Here is a tiny trained network, its code and every weight. The questions are about switching its units off for an input and a class, where a switched-off unit gives its printed mean instead of its output.

import numpy as np


def w(rows, s, z=0):
    codes = np.array(rows[::2]) - 128.0
    scale = np.full(codes.shape[1], s)
    scale[-1] = z or s
    return codes * scale


def norm(h):
    return h / np.sqrt((h * h).mean(-1, keepdims=True) + 1e-5)


def f(y):
    return np.maximum(y, 0)


def log_softmax(a):
    a = a - a.max(-1, keepdims=True)
    return a - np.log(np.exp(a).sum(-1, keepdims=True))


def net(x, mask):
    res = np.array(x, float).reshape(1, 3) / 4 @ E
    u = 0
    for l in range(2):
        y = f(norm(res) @ A[l][:, :-1].T + A[l][:, -1])
        res = res + np.where(mask[u : u + 11], y, B[l][:, -1]) @ B[l][:, :-1]
        u += 11
    return log_softmax(norm(res)[-1] @ U[:, :-1].T + U[:, -1])


A, B = {}, {}
E = w([
[211,90,70,108,213,215,59,151],'x0',
[128,120,86,130,79,141,120,80],'x1',
[162,1,95,108,106,13,129,154],'x2',
],0.0007)
A[0] = w([
[152,127,73,147,40,151,75,56,44],'0.n0',
[132,126,62,143,37,156,95,39,37],'0.n1',
[143,181,117,132,206,230,94,127,125],'0.n2',
[76,213,179,115,104,119,141,55,105],'0.n3',
[72,189,171,200,126,190,178,99,89],'0.n4',
[75,92,144,84,58,5,173,104,126],'0.n5',
[143,184,192,157,196,121,109,238,71],'0.n6',
[118,114,90,150,28,105,113,53,95],'0.n7',
[132,168,203,135,158,58,137,250,106],'0.n8',
[148,162,210,134,174,92,113,240,34],'0.n9',
[180,112,65,122,216,150,59,160,252],'0.n10',
],0.0013,0.0017)
B[0] = w([
[42,43,142,58,199,181,231,68,140],'0.n0',
[51,29,84,65,226,155,228,43,143],'0.n1',
[151,118,140,100,110,67,95,128,200],'0.n2',
[146,113,110,154,95,136,146,176,192],'0.n3',
[169,112,155,115,112,110,85,130,190],'0.n4',
[113,159,120,176,119,179,143,198,223],'0.n5',
[107,66,102,90,130,139,147,51,155],'0.n6',
[110,115,147,126,191,135,174,140,164],'0.n7',
[99,94,83,136,119,166,142,66,172],'0.n8',
[38,26,91,49,207,156,199,5,141],'0.n9',
[120,128,161,146,79,143,167,151,251],'0.n10',
],0.0025,0.0019)
A[1] = w([
[104,69,117,140,149,6,133,133,81],'1.n0',
[162,101,168,83,26,52,125,60,147],'1.n1',
[129,173,150,182,107,193,96,145,78],'1.n2',
[177,61,42,113,148,137,97,181,135],'1.n3',
[123,75,67,175,127,177,187,193,125],'1.n4',
[176,146,53,163,136,170,50,184,34],'1.n5',
[188,90,90,79,212,208,79,117,57],'1.n6',
[89,111,116,109,222,103,159,46,222],'1.n7',
[106,203,185,112,170,170,130,66,84],'1.n8',
[134,210,147,145,142,122,54,76,8],'1.n9',
[146,81,57,142,137,48,80,154,24],'1.n10',
],0.0023,0.0015)
B[1] = w([
[134,171,76,124,134,175,120,53,187],'1.n0',
[149,129,173,118,187,171,100,177,176],'1.n1',
[140,89,120,99,156,112,115,117,185],'1.n2',
[65,171,122,160,100,112,167,119,212],'1.n3',
[165,127,162,92,158,125,82,122,250],'1.n4',
[92,151,213,173,82,74,162,191,156],'1.n5',
[60,128,134,160,89,120,186,120,196],'1.n6',
[87,25,100,80,186,252,170,101,189],'1.n7',
[147,110,48,118,144,70,121,102,194],'1.n8',
[195,180,64,71,174,23,75,79,147],'1.n9',
[172,218,113,81,157,98,74,71,156],'1.n10',
],0.0034,0.002)
U = w([
[4,251,240,252,1,16,245,252,214],'0',
[253,254,18,2,248,2,2,4,236],'1',
[2,5,24,42,238,242,254,5,187],'2',
[246,11,253,46,238,252,6,246,174],'3',
[251,3,2,253,83,158,11,247,3],'4',
[250,3,3,254,85,157,12,246,3],'5',
],0.0046)

Each question gives the input, the list of numbers given to net, and the class t.
The units are the neurons (one row each of A and B). Each row of codes is followed by its name. A weight is (code - 128) times the scale printed after its matrix; where a second scale follows, it is the last column's (A, B and U).
mask holds one flag per neuron, layer by layer. A switched-off neuron (its flag False) gives its mean, the last column of its row in B, instead of its output. The means were averaged over made-up inputs and are rounded, as every weight is.
A unit's drop is (log p(t) with every unit on - log p(t) with that unit switched off) / (log p(t) with every unit on - log p(t) with every unit switched off).
The circuit of an input: a set's keep is (log p(t) with only the set's units on - log p(t) with every unit switched off) / (log p(t) with every unit on - log p(t) with every unit switched off). Starting from the 12 units with the biggest drops (on a tie, the unit counted first), units are removed one at a time, each time the one whose removal leaves the highest keep (on an exact tie, the one counted first), for as long as the keep stays at least 0.8.
circuit, biggest first: the units of the circuit, biggest drop first
unit that matters most: the unit with the biggest drop
top k neurons: the k neurons with the biggest drops, biggest first
drop when u is switched off: that unit's drop, to one decimal
input [-7,-2,-8], class 1: unit that matters most	0.n10
input [6,-8,6], class 2: circuit, biggest first	[1.n3; 1.n6]
input [2,5,-5], class 1: circuit, biggest first	[0.n2; 1.n7]
input [-3,2,1], class 3: circuit, biggest first	[1.n4; 1.n3; 1.n6; 0.n5]
input [7,-8,0], class 2: circuit, biggest first	[0.n6; 0.n9; 1.n7]
input [5,-4,-4], class 0: circuit, biggest first	[1.n6; 1.n5]
input [-3,-1,2], class 3: circuit, biggest first	[1.n4; 1.n3; 0.n5]
input [-1,-3,2], class 3: top 4 neurons	[1.n4; 0.n5; 1.n6; 0.n2]
input [6,-4,7], class 1: top 4 neurons	[1.n10; 0.n5; 1.n0; 1.n4]
input [-4,0,-5], class 1: top 3 neurons	[0.n10; 0.n5; 0.n4]
input [8,-7,-7], class 0: top 4 neurons	[1.n6; 1.n5; 0.n2; 1.n7]
input [2,2,-2], class 3: top 2 neurons	[0.n2; 0.n10]
input [3,-1,3], class 3: top 4 neurons	[0.n10; 1.n4; 1.n6; 0.n5]
input [2,0,8], class 1: circuit, biggest first	[1.n10]
input [7,6,-8], class 1: top 3 neurons	[1.n9; 0.n3; 0.n5]
input [-3,-1,3], class 3: top 4 neurons	[1.n4; 1.n3; 1.n6; 0.n5]
input [5,-7,1], class 2: top 2 neurons	[0.n9; 0.n6]
input [3,1,-2], class 3: top 2 neurons	[0.n10; 0.n5]
input [0,0,2], class 3: drop when 1.n4 is switched off	0.5
input [7,2,5], class 0: unit that matters most	1.n3
input [-3,-2,8], class 1: drop when 1.n0 is switched off	0.3
